Here is a tiny trained network, its code and every weight. The questions are about switching its units off for an input and a class, where a switched-off unit gives its printed mean instead of its output.

import numpy as np


def w(rows, s, z=0):
    codes = np.array(rows[::2]) - 128.0
    scale = np.full(codes.shape[1], s)
    scale[-1] = z or s
    return codes * scale


def f(y):
    return np.maximum(y, 0)


def log_softmax(a):
    a = a - a.max(-1, keepdims=True)
    return a - np.log(np.exp(a).sum(-1, keepdims=True))


def net(x, mask):
    res = np.array(x, float).reshape(1, 5) / 4 @ E
    y = f(res @ A[0][:, :-1].T + A[0][:, -1])
    res = res + np.where(mask, y, B[0][:, -1]) @ B[0][:, :-1]
    return log_softmax(res[-1] @ U[:, :-1].T + U[:, -1])


A, B = {}, {}
E = w([
[93,85,187,58,93,172],'x0',
[35,138,108,157,128,147],'x1',
[120,245,163,112,74,130],'x2',
[111,97,179,163,108,39],'x3',
[125,129,127,125,127,128],'x4',
],0.011)
A[0] = w([
[196,144,159,79,183,132,146],'n0',
[24,141,91,123,126,157,166],'n1',
[150,157,73,167,167,98,35],'n2',
[207,116,127,53,135,97,86],'n3',
[111,124,203,76,115,177,24],'n4',
[125,61,52,116,158,149,7],'n5',
[218,135,190,111,140,107,133],'n6',
[147,189,126,158,109,121,98],'n7',
[146,82,99,149,168,154,76],'n8',
[126,209,152,142,86,155,37],'n9',
[141,206,176,100,123,83,53],'n10',
[141,142,80,191,98,74,100],'n11',
[137,170,67,149,157,84,11],'n12',
[122,99,180,57,114,165,91],'n13',
[144,168,70,155,151,92,28],'n14',
[184,134,73,96,122,190,116],'n15',
[80,82,205,97,95,101,220],'n16',
[133,123,48,78,103,254,169],'n17',
[80,135,150,182,146,132,255],'n18',
[148,67,103,150,197,140,64],'n19',
[150,158,121,121,133,179,133],'n20',
[96,142,69,119,141,186,161],'n21',
[132,54,108,138,186,70,91],'n22',
],0.0095,0.0019)
B[0] = w([
[59,138,207,210,184,140,187],'n0',
[90,163,198,179,254,154,225],'n1',
[156,80,94,55,219,142,199],'n2',
[63,174,194,216,219,175,195],'n3',
[160,75,100,45,170,166,200],'n4',
[113,103,92,136,74,185,216],'n5',
[58,168,151,216,175,168,202],'n6',
[67,8,97,64,66,176,183],'n7',
[66,89,96,123,92,136,199],'n8',
[74,91,115,135,57,201,203],'n9',
[91,117,100,143,45,193,202],'n10',
[194,99,100,82,181,93,207],'n11',
[235,72,117,38,169,177,190],'n12',
[159,127,137,65,185,126,207],'n13',
[186,80,102,50,176,165,190],'n14',
[177,160,128,192,91,32,198],'n15',
[238,185,80,82,150,68,231],'n16',
[213,187,132,135,91,50,254],'n17',
[172,152,178,179,155,108,199],'n18',
[42,117,100,101,53,160,222],'n19',
[129,157,78,138,81,94,173],'n20',
[157,202,168,196,127,45,204],'n21',
[105,118,74,149,38,164,237],'n22',
],0.0059,0.0076)
U = w([
[170,112,111,31,188,146,65],'0',
[76,106,101,126,31,186,84],'1',
[132,137,129,137,134,99,254],'2',
[90,145,166,207,210,147,67],'3',
[178,144,129,160,79,10,121],'4',
],0.012,0.0069)

Each question gives the input, the list of numbers given to net, and the class t.
The units are the neurons (one row each of A and B). Each row of codes is followed by its name. A weight is (code - 128) times the scale printed after its matrix; where a second scale follows, it is the last column's (A, B and U).
mask holds one flag per neuron, in row order. A switched-off neuron (its flag False) gives its mean, the last column of its row in B, instead of its output. The means were averaged over made-up inputs and are rounded, as every weight is.
A unit's drop is (log p(t) with every unit on - log p(t) with that unit switched off) / (log p(t) with every unit on - log p(t) with every unit switched off).
The circuit of an input: a set's keep is (log p(t) with only the set's units on - log p(t) with every unit switched off) / (log p(t) with every unit on - log p(t) with every unit switched off). Starting from the 12 units with the biggest drops (on a tie, the unit counted first), units are removed one at a time, each time the one whose removal leaves the highest keep (on an exact tie, the one counted first), for as long as the keep stays at least 0.8.
units of the circuit, in order: the units of the circuit, biggest drop first
unit that matters most: the unit with the biggest drop
k most important neurons: the k neurons with the biggest drops, biggest first
input [5,-3,-5,-7,2], class 4: units of the circuit, in order -> [n17, n15]
input [-8,-6,-6,0,5], class 0: unit that matters most -> n2
input [-1,-4,3,4,0], class 3: units of the circuit, in order -> [n6, n17]
input [-1,-8,3,-8,-4], class 3: 2 most important neurons -> [n3, n0]
input [1,-7,0,-6,1], class 3: units of the circuit, in order -> [n3, n0]
input [8,8,6,8,-1], class 0: units of the circuit, in order -> [n16, n4]
input [0,6,-4,-8,-5], class 4: units of the circuit, in order -> [n17, n21]
input [-5,6,4,-7,0], class 4: 2 most important neurons -> [n17, n21]
input [-5,-4,4,-1,-5], class 0: units of the circuit, in order -> [n12, n14]
input [-4,1,8,-6,8], class 1: 4 most important neurons -> [n9, n7, n10, n16]
input [-3,5,8,1,8], class 1: 2 most important neurons -> [n9, n7]
input [-6,2,-5,3,5], class 0: units of the circuit, in order -> [n2, n12, n14]
input [-2,-7,4,3,0], class 3: units of the circuit, in order -> [n6, n3]
input [4,5,-1,1,-4], class 3: units of the circuit, in order -> [n1]
input [7,2,6,0,1], class 0: units of the circuit, in order -> [n4, n13]
input [4,-1,-7,-8,-6], class 4: 3 most important neurons -> [n17, n15, n21]
input [-5,2,-6,2,6], class 1: units of the circuit, in order -> [n22, n19]
input [2,5,-7,5,5], class 1: 2 most important neurons -> [n22, n19]
input [7,-5,7,-8,-5], class 4: 2 most important neurons -> [n17, n15]
input [-1,-6,7,7,-7], class 1: units of the circuit, in order -> [n10, n7]
input [-8,8,3,-5,8], class 0: 2 most important neurons -> [n12, n14]
input [4,8,-2,-2,-5], class 3: unit that matters most -> n1
input [-1,-3,-4,-7,-7], class 2: 3 most important neurons -> [n16, n3, n0]
